Here is a tiny trained network, its code and every weight. The questions are about switching its units off for an input and a target symbol, where a switched-off unit gives its printed mean instead of its output.

import numpy as np


def w(rows, s, z=0):
    codes = np.array(rows[::2]) - 128.0
    scale = np.full(codes.shape[1], s)
    scale[-1] = z or s
    return codes * scale


def norm(h):
    return h / np.sqrt((h * h).mean(-1, keepdims=True) + 1e-5)


def f(y):
    return y / 2 * (1 + np.tanh(0.7978845608 * (y + 0.044715 * y**3)))


def softmax(a):
    e = np.exp(a - a.max(-1, keepdims=True))
    return e / e.sum(-1, keepdims=True)


def log_softmax(a):
    a = a - a.max(-1, keepdims=True)
    return a - np.log(np.exp(a).sum(-1, keepdims=True))


def net(x, mask):
    ids = ['αβδηθλμπτφω'.index(c) for c in x.split()]
    T = len(ids)
    res = E[ids] + P[:T]
    r = norm(res)
    for j in range(3):
        rows = slice(3 * j, 3 * j + 3)
        q, k, v = (r @ M[0][rows].T for M in (Q, K, V))
        z = softmax(np.where(np.tri(T) > 0, q @ k.T / 3**0.5, -1e9)) @ v
        o = O[0][rows]
        res = res + np.where(mask[j], z, o[:, -1]) @ o[:, :-1]
    y = f(norm(res) @ A[0][:, :-1].T + A[0][:, -1])
    res = res + np.where(mask[3:11], y, B[0][:, -1]) @ B[0][:, :-1]
    return log_softmax(norm(res)[-1] @ U[:, :-1].T + U[:, -1])


Q, K, V, O, A, B = {}, {}, {}, {}, {}, {}
E = w([
[116,97,171],'α',
[131,106,159],'β',
[75,104,112],'δ',
[81,6,182],'η',
[107,116,75],'θ',
[72,104,111],'λ',
[67,99,128],'μ',
[107,121,72],'π',
[111,119,93],'τ',
[107,151,117],'φ',
[124,34,108],'ω',
],0.017)
P = w([
[207,208,152],'0',
[52,73,67],'1',
[24,92,87],'2',
[8,98,94],'3',
[9,102,95],'4',
[15,97,97],'5',
[9,95,100],'6',
[6,95,96],'7',
[3,100,98],'8',
[14,108,92],'9',
[8,96,95],'10',
[4,99,101],'11',
[5,95,89],'12',
[21,99,86],'13',
],0.004)
Q[0] = w([
[44,103,47],'h1',
[199,121,135],'h1',
[87,144,149],'h1',
[159,74,107],'h2',
[90,218,137],'h2',
[121,123,127],'h2',
[180,155,199],'h3',
[152,100,124],'h3',
[67,118,1],'h3',
],0.026)
K[0] = w([
[218,204,144],'h1',
[63,98,115],'h1',
[156,127,131],'h1',
[147,85,135],'h2',
[134,206,95],'h2',
[82,108,131],'h2',
[36,131,90],'h3',
[142,154,126],'h3',
[232,66,251],'h3',
],0.026)
V[0] = w([
[250,191,135],'h1',
[70,96,121],'h1',
[176,218,75],'h1',
[110,75,92],'h2',
[138,72,191],'h2',
[131,44,148],'h2',
[173,96,150],'h3',
[167,95,169],'h3',
[130,112,177],'h3',
],0.014)
O[0] = w([
[154,62,69,100],'h1',
[108,160,162,141],'h1',
[255,105,66,204],'h1',
[88,160,146,253],'h2',
[103,114,204,160],'h2',
[74,141,195,226],'h2',
[112,110,64,159],'h3',
[119,119,67,184],'h3',
[131,134,83,200],'h3',
],0.016,0.0045)
A[0] = w([
[120,131,136,88],'n1',
[89,105,120,56],'n2',
[148,249,126,27],'n3',
[94,165,13,85],'n4',
[105,112,132,71],'n5',
[204,200,148,165],'n6',
[58,208,95,254],'n7',
[119,131,110,35],'n8',
],0.022,0.004)
B[0] = w([
[144,118,131,127],'n1',
[138,103,178,141],'n2',
[165,213,151,150],'n3',
[137,110,222,212],'n4',
[141,117,154,133],'n5',
[170,160,221,146],'n6',
[160,121,1,246],'n7',
[129,93,135,122],'n8',
],0.04,0.012)
U = w([
[111,152,187,113],'α',
[103,155,196,188],'β',
[122,195,133,3],'δ',
[44,50,144,195],'η',
[85,181,98,146],'θ',
[115,202,125,8],'λ',
[93,138,91,78],'μ',
[151,136,157,85],'π',
[120,198,130,20],'τ',
[247,106,106,230],'φ',
[89,53,64,12],'ω',
],0.015,0.0038)

Each question gives the input, a string of symbols that net reads in full, and the target symbol t.
The units are the heads (3 rows each of Q, K, V and O) and the neurons (one row each of A and B). Each row of codes is followed by its name. A weight is (code - 128) times the scale printed after its matrix; where a second scale follows, it is the last column's (O, A, B and U).
mask holds one flag per unit, heads first, then neurons. A switched-off unit (its flag False) gives its mean, the last column of its rows in O or B, instead of its output. The means were averaged over made-up inputs and are rounded, as every weight is.
A unit's drop is (log p(t) with every unit on - log p(t) with that unit switched off) / (log p(t) with every unit on - log p(t) with every unit switched off).
The circuit of an input: a set's keep is (log p(t) with only the set's units on - log p(t) with every unit switched off) / (log p(t) with every unit on - log p(t) with every unit switched off). Starting from all 11 units, units are removed one at a time, each time the one whose removal leaves the highest keep (on an exact tie, the one counted first), for as long as the keep stays at least 0.8.
circuit, biggest first: the units of the circuit, biggest drop first
unit that matters most: the unit with the biggest drop
k most important neurons: the k neurons with the biggest drops, biggest first
heads that matter: for each layer, one digit per head in row order, 1 if its drop is at least 0.15 and else 0, layers parted by /
drop of u: that unit's drop, to one decimal
input β φ λ η τ π φ β φ φ φ β θ, target η: heads that matter -> 100
input β η φ θ, target η: unit that matters most -> h1
input α μ ω η μ, target ω: circuit, biggest first -> [n7; h1; n3]
input β μ α μ, target η: circuit, biggest first -> [h1; n4; h3]
input α φ δ φ η φ δ, target ω: circuit, biggest first -> [n7; h1; n3]
input τ η φ β η η β ω ω, target ω: circuit, biggest first -> [n4; h2]
input π η β, target β: heads that matter -> 000
input β φ η φ π θ ω π α, target η: heads that matter -> 100
input δ φ η φ η ω η η η, target η: heads that matter -> 010
input ω φ ω η τ η δ α ω, target ω: 2 most important neurons -> [n7; n3]
input η η ω β β, target θ: 2 most important neurons -> [n7; n4]
input θ δ φ λ ω α, target β: drop of h3 -> 0.0
input α δ φ φ φ α ω η η δ ω θ, target ω: drop of h1 -> 0.5
input β φ φ δ φ η φ ω, target η: drop of h1 -> 0.3
input μ φ β, target β: unit that matters most -> h3
